Below is a small trained network, with its code and all its weights. Each question gives an input and a class and asks what happens when units are switched off, that is, made to give their printed mean instead of their output.

import numpy as np


def w(rows, s, z=0):
    codes = np.array(rows[::2]) - 128.0
    scale = np.full(codes.shape[1], s)
    scale[-1] = z or s
    return codes * scale


def norm(h):
    return h / np.sqrt((h * h).mean(-1, keepdims=True) + 1e-5)


def f(y):
    return np.maximum(y, 0)


def log_softmax(a):
    a = a - a.max(-1, keepdims=True)
    return a - np.log(np.exp(a).sum(-1, keepdims=True))


def net(x, mask):
    res = np.array(x, float).reshape(1, 4) / 4 @ E
    u = 0
    for l in range(4):
        y = f(norm(res) @ A[l][:, :-1].T + A[l][:, -1])
        res = res + np.where(mask[u : u + 7], y, B[l][:, -1]) @ B[l][:, :-1]
        u += 7
    return log_softmax(norm(res)[-1] @ U[:, :-1].T + U[:, -1])


A, B = {}, {}
E = w([
[131,174,147,135,116,155,2,125,100,167],'x0',
[125,181,125,92,104,145,157,134,129,128],'x1',
[151,101,233,93,68,96,165,85,110,136],'x2',
[122,35,156,49,90,188,115,118,189,173],'x3',
],0.0097)
A[0] = w([
[128,89,181,96,122,189,125,117,96,116,43],'L0N0',
[167,175,146,127,97,154,2,108,134,200,84],'L0N1',
[55,100,38,80,147,153,105,157,227,124,90],'L0N2',
[175,232,180,251,87,130,73,146,90,137,121],'L0N3',
[199,157,220,169,91,83,152,65,68,134,95],'L0N4',
[148,183,112,196,137,28,177,144,68,59,194],'L0N5',
[125,68,64,127,82,126,169,182,198,151,3],'L0N6',
],0.0063,0.0045)
B[0] = w([
[95,118,171,150,110,161,99,91,158,144,150],'L0N0',
[158,81,129,20,228,97,165,102,33,203,186],'L0N1',
[142,147,78,181,164,99,140,211,78,76,180],'L0N2',
[233,172,50,207,77,176,101,114,255,108,202],'L0N3',
[235,131,121,111,42,191,169,177,61,25,195],'L0N4',
[43,42,121,10,138,90,132,136,81,193,254],'L0N5',
[231,192,221,152,148,196,119,177,153,94,152],'L0N6',
],0.0069,0.0087)
A[1] = w([
[153,173,196,86,88,81,21,27,102,125,6],'L1N0',
[214,153,131,254,87,214,138,187,211,87,208],'L1N1',
[77,144,125,135,139,20,181,121,27,52,54],'L1N2',
[124,202,81,124,201,124,103,85,208,127,10],'L1N3',
[178,152,144,33,151,114,91,151,134,167,154],'L1N4',
[140,116,235,108,74,119,172,64,41,128,243],'L1N5',
[224,194,125,207,118,110,105,106,200,64,197],'L1N6',
],0.0074,0.0018)
B[1] = w([
[175,139,99,136,129,165,168,162,56,1,170],'L1N0',
[150,141,149,123,51,204,146,97,134,64,197],'L1N1',
[159,65,110,61,194,156,40,87,66,124,210],'L1N2',
[119,100,160,178,149,96,66,67,206,190,162],'L1N3',
[117,71,86,149,168,51,98,158,93,110,193],'L1N4',
[134,104,115,137,105,31,78,76,188,163,253],'L1N5',
[174,147,102,186,49,201,157,99,191,56,173],'L1N6',
],0.0089,0.0082)
A[2] = w([
[86,120,146,199,111,57,169,156,236,112,107],'L2N0',
[8,141,76,127,225,185,79,185,80,167,31],'L2N1',
[86,117,181,192,97,118,181,70,231,158,4],'L2N2',
[44,118,118,91,247,160,110,254,134,209,68],'L2N3',
[62,140,137,107,247,148,127,194,132,197,32],'L2N4',
[183,151,167,112,159,203,198,163,83,68,103],'L2N5',
[131,190,80,235,159,103,119,94,210,142,143],'L2N6',
],0.0085,0.0031)
B[2] = w([
[144,162,142,127,92,167,164,128,215,165,169],'L2N0',
[116,179,97,203,120,67,170,161,76,166,253],'L2N1',
[114,234,166,172,109,3,198,91,184,202,169],'L2N2',
[115,241,62,215,126,82,134,171,51,132,246],'L2N3',
[106,174,38,201,156,113,203,135,56,182,196],'L2N4',
[120,95,161,138,143,148,124,146,109,50,222],'L2N5',
[101,105,150,66,130,181,94,46,141,178,230],'L2N6',
],0.013,0.0047)
A[3] = w([
[164,65,206,57,159,75,5,158,53,118,113],'L3N0',
[132,128,100,243,126,160,124,163,55,35,184],'L3N1',
[182,147,35,151,185,121,104,57,86,119,120],'L3N2',
[155,179,97,106,49,182,25,34,140,158,39],'L3N3',
[180,50,119,162,138,197,124,255,181,82,80],'L3N4',
[50,113,90,159,167,33,184,225,207,232,148],'L3N5',
[174,97,146,155,62,105,144,74,71,111,254],'L3N6',
],0.0074,0.0031)
B[3] = w([
[33,80,68,10,160,137,184,88,117,82,221],'L3N0',
[204,186,152,79,28,133,203,170,134,87,250],'L3N1',
[72,138,240,203,138,113,107,148,222,190,231],'L3N2',
[75,88,116,125,186,168,111,170,168,91,199],'L3N3',
[155,173,126,84,16,195,95,210,68,2,185],'L3N4',
[228,239,153,176,71,169,105,108,104,129,209],'L3N5',
[65,145,119,169,215,162,130,168,88,199,255],'L3N6',
],0.0088,0.0079)
U = w([
[112,247,65,237,167,63,175,215,27,228,199],'0',
[192,154,160,118,39,229,177,200,107,26,225],'1',
[32,12,95,13,188,55,184,67,35,166,174],'2',
[194,160,250,158,25,50,222,31,229,216,9],'3',
[54,113,97,192,215,243,15,50,237,206,2],'4',
],0.011,0.0054)

Each question gives the input, the list of numbers given to net, and the class t.
The units are the neurons (one row each of A and B). Each row of codes is followed by its name. A weight is (code - 128) times the scale printed after its matrix; where a second scale follows, it is the last column's (A, B and U).
mask holds one flag per neuron, layer by layer. A switched-off neuron (its flag False) gives its mean, the last column of its row in B, instead of its output. The means were averaged over made-up inputs and are rounded, as every weight is.
A unit's drop is (log p(t) with every unit on - log p(t) with that unit switched off) / (log p(t) with every unit on - log p(t) with every unit switched off).
The circuit of an input: a set's keep is (log p(t) with only the set's units on - log p(t) with every unit switched off) / (log p(t) with every unit on - log p(t) with every unit switched off). Starting from the 12 units with the biggest drops (on a tie, the unit counted first), units are removed one at a time, each time the one whose removal leaves the highest keep (on an exact tie, the one counted first), for as long as the keep stays at least 0.8.
circuit, biggest first: the units of the circuit, biggest drop first
most important unit: the unit with the biggest drop
top k neurons: the k neurons with the biggest drops, biggest first
top k neurons in layer l: the k neurons of layer l with the biggest drops, biggest first
drop of u: that unit's drop, to one decimal
input [1,3,4,-1], class 1: most important unit : L0N4
input [5,4,1,-8], class 1: top 2 neurons : (L0N3; L0N4)
input [0,6,-7,5], class 1: circuit, biggest first : (L0N5; L1N1)
input [-5,4,-7,1], class 1: top 2 neurons in layer 0 : (L0N6; L0N5)
input [7,3,-1,-3], class 4: top 2 neurons : (L0N3; L0N1)
input [8,5,3,0], class 1: top 3 neurons : (L0N3; L0N5; L1N0)
input [0,7,7,-6], class 2: top 2 neurons : (L0N5; L1N5)
input [1,-6,-5,0], class 4: top 2 neurons : (L0N5; L0N4)
input [1,-7,-6,-1], class 4: top 2 neurons : (L0N5; L0N1)
input [-7,7,1,3], class 3: top 2 neurons in layer 1 : (L1N2; L1N0)
input [0,3,8,-1], class 2: top 2 neurons : (L0N3; L1N5)
input [3,-5,4,1], class 2: top 2 neurons : (L0N1; L1N5)
input [1,-6,-5,6], class 0: top 3 neurons in layer 0 : (L0N3; L0N4; L0N1)
input [-2,-2,1,-4], class 2: circuit, biggest first : (L0N5)
input [-2,1,-7,5], class 1: drop of L0N5 : 1.8
input [-1,8,2,5], class 3: drop of L1N2 : 2.0
input [2,7,-2,-1], class 4: drop of L0N5 : 0.8
